Below is a small trained network, with its code and all its weights. Each question gives an input and a class and asks what happens when units are switched off, that is, made to give their printed mean instead of their output.

import numpy as np


def w(rows, s, z=0):
    codes = np.array(rows[::2]) - 128.0
    scale = np.full(codes.shape[1], s)
    scale[-1] = z or s
    return codes * scale


def f(y):
    return np.maximum(y, 0)


def log_softmax(a):
    a = a - a.max(-1, keepdims=True)
    return a - np.log(np.exp(a).sum(-1, keepdims=True))


def net(x, mask):
    res = np.array(x, float).reshape(1, 3) / 4 @ E
    y = f(res @ A[0][:, :-1].T + A[0][:, -1])
    res = res + np.where(mask, y, B[0][:, -1]) @ B[0][:, :-1]
    return log_softmax(res[-1] @ U[:, :-1].T + U[:, -1])


A, B = {}, {}
E = w([
[23,60,149,152,47,9],'x0',
[214,44,201,90,64,172],'x1',
[165,197,116,2,84,20],'x2',
],0.01)
A[0] = w([
[185,68,173,137,105,144,2],'neuron 1',
[172,85,203,121,57,144,203],'neuron 2',
[84,74,122,244,147,193,107],'neuron 3',
[55,127,50,143,203,130,64],'neuron 4',
[153,61,173,86,117,139,36],'neuron 5',
[96,203,86,155,124,125,20],'neuron 6',
[195,174,129,120,188,159,61],'neuron 7',
[50,67,140,142,52,59,87],'neuron 8',
[93,98,172,169,122,60,12],'neuron 9',
[85,174,65,171,178,99,30],'neuron 10',
[91,150,105,107,155,106,253],'neuron 11',
],0.011,0.0056)
B[0] = w([
[47,64,193,105,190,164,182],'neuron 1',
[184,103,161,157,181,49,244],'neuron 2',
[235,141,75,16,64,28,252],'neuron 3',
[143,71,214,150,182,142,196],'neuron 4',
[92,48,178,100,188,94,180],'neuron 5',
[87,48,181,81,206,121,167],'neuron 6',
[140,175,56,127,188,200,204],'neuron 7',
[175,170,27,136,173,211,251],'neuron 8',
[84,127,55,104,233,197,182],'neuron 9',
[96,93,202,116,208,83,191],'neuron 10',
[171,159,187,174,58,2,206],'neuron 11',
],0.0086,0.012)
U = w([
[66,27,249,152,246,72,59],'0',
[145,173,6,155,238,184,136],'1',
[219,174,116,11,71,6,71],'2',
[254,159,163,253,77,59,201],'3',
[3,122,224,238,32,251,1],'4',
],0.0074,0.0064)

Each question gives the input, the list of numbers given to net, and the class t.
The units are the neurons (one row each of A and B). Each row of codes is followed by its name. A weight is (code - 128) times the scale printed after its matrix; where a second scale follows, it is the last column's (A, B and U).
mask holds one flag per neuron, in row order. A switched-off neuron (its flag False) gives its mean, the last column of its row in B, instead of its output. The means were averaged over made-up inputs and are rounded, as every weight is.
A unit's drop is (log p(t) with every unit on - log p(t) with that unit switched off) / (log p(t) with every unit on - log p(t) with every unit switched off).
The circuit of an input: a set's keep is (log p(t) with only the set's units on - log p(t) with every unit switched off) / (log p(t) with every unit on - log p(t) with every unit switched off). Starting from all 11 units, units are removed one at a time, each time the one whose removal leaves the highest keep (on an exact tie, the one counted first), for as long as the keep stays at least 0.8.
units of the circuit, in order: the units of the circuit, biggest drop first
top k neurons: the k neurons with the biggest drops, biggest first
drop when u is switched off: that unit's drop, to one decimal
input [-6,-6,1], class 0: units of the circuit, in order : (neuron 8; neuron 10)
input [-2,1,-1], class 3: top neuron : (neuron 8)
input [3,3,2], class 3: units of the circuit, in order : (neuron 3; neuron 10; neuron 6; neuron 1)
input [-1,-4,1], class 0: units of the circuit, in order : (neuron 3; neuron 8)
input [0,-7,-8], class 2: top 2 neurons : (neuron 3; neuron 1)
input [8,-5,-3], class 1: top 2 neurons : (neuron 8; neuron 9)
input [2,3,2], class 3: units of the circuit, in order : (neuron 3; neuron 10; neuron 6; neuron 9)
input [-2,0,1], class 3: top 4 neurons : (neuron 3; neuron 8; neuron 9; neuron 1)
input [2,-4,2], class 0: top 2 neurons : (neuron 3; neuron 10)
input [5,-6,5], class 0: top 2 neurons : (neuron 3; neuron 10)
input [2,5,5], class 0: top 2 neurons : (neuron 3; neuron 5)
input [7,-7,5], class 0: top 2 neurons : (neuron 10; neuron 11)
input [-2,-1,2], class 3: top 3 neurons : (neuron 3; neuron 8; neuron 9)
input [8,-6,4], class 1: top neuron : (neuron 8)
input [-4,1,-6], class 2: top 2 neurons : (neuron 3; neuron 8)
input [7,-5,-8], class 2: top 2 neurons : (neuron 3; neuron 7)
input [-7,7,4], class 0: top 4 neurons : (neuron 8; neuron 3; neuron 5; neuron 1)
input [4,3,-5], class 2: drop when neuron 7 is switched off : 0.1
input [8,3,2], class 1: drop when neuron 7 is switched off : 0.0
input [7,2,-5], class 1: drop when neuron 8 is switched off : 0.5
